Below is a small trained network, with its code and all its weights. Each question gives an input and a target symbol and asks what happens when units are switched off, that is, made to give their printed mean instead of their output.

import numpy as np


def w(rows, s, z=0):
    codes = np.array(rows[::2]) - 128.0
    scale = np.full(codes.shape[1], s)
    scale[-1] = z or s
    return codes * scale


def f(y):
    return y / 2 * (1 + np.tanh(0.7978845608 * (y + 0.044715 * y**3)))


def softmax(a):
    e = np.exp(a - a.max(-1, keepdims=True))
    return e / e.sum(-1, keepdims=True)


def log_softmax(a):
    a = a - a.max(-1, keepdims=True)
    return a - np.log(np.exp(a).sum(-1, keepdims=True))


def net(x, mask):
    ids = ['βγδεζθλμπσφψω'.index(c) for c in x.split()]
    T = len(ids)
    res = E[ids] + P[:T]
    u = 0
    for l in range(2):
        r = res
        for j in range(2):
            rows = slice(4 * j, 4 * j + 4)
            q, k, v = (r @ M[l][rows].T for M in (Q, K, V))
            z = softmax(np.where(np.tri(T) > 0, q @ k.T / 4**0.5, -1e9)) @ v
            o = O[l][rows]
            res = res + np.where(mask[u + j], z, o[:, -1]) @ o[:, :-1]
        u += 2
        y = f(res @ A[l][:, :-1].T + A[l][:, -1])
        res = res + np.where(mask[u : u + 8], y, B[l][:, -1]) @ B[l][:, :-1]
        u += 8
    return log_softmax(res[-1] @ U[:, :-1].T + U[:, -1])


Q, K, V, O, A, B = {}, {}, {}, {}, {}, {}
E = w([
[118,158,132,135,88,212],'β',
[83,47,118,223,124,255],'γ',
[110,81,206,236,117,177],'δ',
[176,87,112,167,57,181],'ε',
[92,88,86,168,188,179],'ζ',
[133,137,165,163,164,98],'θ',
[174,88,150,202,164,206],'λ',
[173,183,53,60,100,170],'μ',
[21,51,108,215,121,178],'π',
[166,203,115,65,87,33],'σ',
[125,158,150,137,49,102],'φ',
[212,175,189,121,70,102],'ψ',
[247,176,136,82,140,61],'ω',
],0.0094)
P = w([
[117,167,119,142,150,110],'0',
[144,202,78,176,103,131],'1',
[87,122,81,198,107,144],'2',
[169,143,124,181,124,159],'3',
[120,57,167,113,175,133],'4',
[77,143,148,113,178,54],'5',
[155,41,65,92,83,114],'6',
[145,128,59,146,66,123],'7',
[99,253,227,183,85,213],'8',
],0.02)
Q[0] = w([
[80,157,109,163,132,22],'0.h0',
[135,211,74,229,107,124],'0.h0',
[181,116,10,156,73,136],'0.h0',
[205,139,148,177,153,162],'0.h0',
[130,163,230,119,201,155],'0.h1',
[168,213,83,201,193,94],'0.h1',
[193,78,163,98,119,190],'0.h1',
[120,62,173,60,167,112],'0.h1',
],0.012)
K[0] = w([
[72,16,116,130,99,100],'0.h0',
[43,82,228,11,154,91],'0.h0',
[207,90,202,84,178,207],'0.h0',
[90,175,139,116,235,123],'0.h0',
[19,195,45,164,97,36],'0.h1',
[63,49,103,26,145,120],'0.h1',
[166,223,103,133,214,116],'0.h1',
[175,176,31,255,41,183],'0.h1',
],0.0097)
V[0] = w([
[160,137,138,146,52,155],'0.h0',
[140,191,161,83,38,84],'0.h0',
[81,91,124,158,71,88],'0.h0',
[166,52,82,145,69,22],'0.h0',
[107,89,5,102,69,166],'0.h1',
[14,159,105,111,134,100],'0.h1',
[151,144,75,136,199,144],'0.h1',
[57,129,227,182,70,150],'0.h1',
],0.012)
O[0] = w([
[146,161,111,190,117,148,170],'0.h0',
[156,152,55,131,143,77,16],'0.h0',
[211,107,111,126,135,169,142],'0.h0',
[147,162,84,61,215,253,5],'0.h0',
[107,160,119,128,41,171,77],'0.h1',
[132,37,45,117,69,99,164],'0.h1',
[46,85,150,123,142,134,242],'0.h1',
[222,95,133,208,119,109,239],'0.h1',
],0.011,0.0025)
A[0] = w([
[94,97,135,161,126,86,96],'0.n0',
[183,162,232,81,112,90,27],'0.n1',
[187,114,65,74,254,190,137],'0.n2',
[125,156,67,87,79,175,71],'0.n3',
[60,32,72,191,210,193,253],'0.n4',
[164,83,121,111,67,86,69],'0.n5',
[144,199,90,114,79,83,113],'0.n6',
[166,146,98,158,116,171,56],'0.n7',
],0.0071,0.0066)
B[0] = w([
[192,176,102,41,171,145,156],'0.n0',
[55,88,58,182,124,174,127],'0.n1',
[116,177,198,112,4,45,156],'0.n2',
[167,101,183,218,159,53,125],'0.n3',
[214,215,147,73,88,65,255],'0.n4',
[102,235,96,70,167,133,145],'0.n5',
[61,18,115,225,113,245,147],'0.n6',
[2,62,122,59,136,66,133],'0.n7',
],0.0044,0.0088)
Q[1] = w([
[145,162,137,166,93,112],'1.h0',
[134,141,144,68,113,159],'1.h0',
[150,127,76,132,105,209],'1.h0',
[148,180,165,152,7,58],'1.h0',
[79,93,1,199,136,81],'1.h1',
[127,133,52,131,150,194],'1.h1',
[105,54,121,101,227,194],'1.h1',
[126,106,183,116,186,158],'1.h1',
],0.008)
K[1] = w([
[85,84,110,174,198,79],'1.h0',
[102,227,114,192,65,116],'1.h0',
[169,148,96,94,51,125],'1.h0',
[87,10,69,143,255,31],'1.h0',
[132,89,191,29,213,173],'1.h1',
[214,104,250,72,138,144],'1.h1',
[196,168,183,47,60,199],'1.h1',
[146,167,152,120,52,119],'1.h1',
],0.0072)
V[1] = w([
[81,165,250,133,96,109],'1.h0',
[224,160,171,151,112,233],'1.h0',
[245,115,250,55,139,105],'1.h0',
[135,83,150,180,78,255],'1.h0',
[81,237,135,203,149,212],'1.h1',
[175,57,84,167,132,163],'1.h1',
[134,205,135,201,242,103],'1.h1',
[185,156,137,11,123,201],'1.h1',
],0.0069)
O[1] = w([
[2,95,152,172,149,136,140],'1.h0',
[109,127,77,162,124,172,82],'1.h0',
[128,66,108,180,181,142,93],'1.h0',
[114,103,81,157,55,143,81],'1.h0',
[109,219,153,138,137,176,124],'1.h1',
[179,98,3,194,131,129,134],'1.h1',
[176,145,182,159,194,96,140],'1.h1',
[169,132,131,52,111,221,10],'1.h1',
],0.0085,0.011)
A[1] = w([
[157,82,170,118,144,49,3],'1.n0',
[210,168,73,137,48,144,26],'1.n1',
[158,83,179,103,30,119,208],'1.n2',
[149,94,107,12,128,130,123],'1.n3',
[63,63,26,164,66,171,76],'1.n4',
[170,242,183,182,78,2,49],'1.n5',
[105,117,205,24,187,168,35],'1.n6',
[121,204,153,146,172,215,45],'1.n7',
],0.0066,0.0044)
B[1] = w([
[87,92,75,134,88,48,160],'1.n0',
[27,100,85,124,114,123,153],'1.n1',
[106,140,80,156,94,61,173],'1.n2',
[138,162,140,189,92,52,131],'1.n3',
[205,179,226,144,129,65,157],'1.n4',
[92,136,73,120,178,161,253],'1.n5',
[114,104,2,156,101,161,139],'1.n6',
[41,91,32,133,129,76,136],'1.n7',
],0.0081,0.018)
U = w([
[104,195,99,174,128,46,207],'β',
[144,210,158,178,107,69,205],'γ',
[158,98,103,206,164,108,3],'δ',
[135,239,113,180,107,206,193],'ε',
[99,99,165,75,87,82,143],'ζ',
[155,57,142,58,184,88,189],'θ',
[68,143,170,178,174,104,1],'λ',
[102,254,169,100,94,72,23],'μ',
[207,143,122,118,57,78,108],'π',
[197,228,129,42,106,44,89],'σ',
[169,118,27,101,128,119,139],'φ',
[177,241,147,160,196,71,55],'ψ',
[84,148,101,76,185,120,88],'ω',
],0.007,0.008)

Each question gives the input, a string of symbols that net reads in full, and the target symbol t.
The units are the heads (4 rows each of Q, K, V and O) and the neurons (one row each of A and B). Each row of codes is followed by its name. A weight is (code - 128) times the scale printed after its matrix; where a second scale follows, it is the last column's (O, A, B and U).
mask holds one flag per unit, layer by layer, with each layer's heads first. A switched-off unit (its flag False) gives its mean, the last column of its rows in O or B, instead of its output. The means were averaged over made-up inputs and are rounded, as every weight is.
A unit's drop is (log p(t) with every unit on - log p(t) with that unit switched off) / (log p(t) with every unit on - log p(t) with every unit switched off).
The circuit of an input: a set's keep is (log p(t) with only the set's units on - log p(t) with every unit switched off) / (log p(t) with every unit on - log p(t) with every unit switched off). Starting from the 12 units with the biggest drops (on a tie, the unit counted first), units are removed one at a time, each time the one whose removal leaves the highest keep (on an exact tie, the one counted first), for as long as the keep stays at least 0.8.
units of the circuit, in order: the units of the circuit, biggest drop first
top k neurons: the k neurons with the biggest drops, biggest first
top k neurons in layer l: the k neurons of layer l with the biggest drops, biggest first
which heads matter: for each layer, one digit per head in row order, 1 if its drop is at least 0.15 and else 0, layers parted by /
input φ ψ ε, target φ: which heads matter => 11 / 10
input π ε π, target π: top 2 neurons => (1.n4, 1.n5)
input ε ψ θ, target ε: units of the circuit, in order => (1.h1, 0.h0, 0.h1)
input λ φ ε ω θ ζ ω ζ σ, target ζ: which heads matter => 11 / 00
input π γ ε β, target π: top 2 neurons in layer 1 => (1.n4, 1.n5)
input λ β β ψ, target λ: which heads matter => 11 / 10
input β β ε δ ω, target β: units of the circuit, in order => (0.h0, 1.h1)
input σ ψ ε, target σ: top neuron in layer 0 => (0.n4)
input μ λ φ ε, target μ: units of the circuit, in order => (0.h1, 1.h0, 1.h1)
input ψ δ ε φ σ σ ε δ δ, target ψ: top 2 neurons in layer 0 => (0.n2, 0.n4)
input π ε δ ω, target π: top 3 neurons => (1.n4, 1.n5, 0.n4)
input ψ ε π ψ ζ φ β, target ψ: which heads matter => 11 / 00
input φ β μ, target φ: units of the circuit, in order => (0.h0, 0.h1, 1.h1)
input ε ε ε, target ε: which heads matter => 11 / 01
input ε σ μ, target ε: units of the circuit, in order => (1.h1, 0.h1, 0.h0)
input φ γ β ζ, target φ: which heads matter => 11 / 11
input ζ ω ψ, target ζ: units of the circuit, in order => (0.h0, 0.h1, 1.h1)
input ψ β δ ζ, target ψ: units of the circuit, in order => (0.h1, 0.h0, 1.h1)
input ζ ε ε, target ζ: units of the circuit, in order => (0.h0, 0.h1, 1.h1)
input ζ γ ε ζ π ζ ε, target ζ: which heads matter => 11 / 11
input σ μ ψ ζ, target σ: which heads matter => 11 / 10
input ψ γ ε, target ψ: units of the circuit, in order => (0.h1, 1.h1, 0.h0, 1.h0)
input π ε γ μ δ π β β ω, target π: top neuron in layer 1 => (1.n4)
input γ μ β γ, target γ: top 2 neurons in layer 1 => (1.n4, 1.n5)
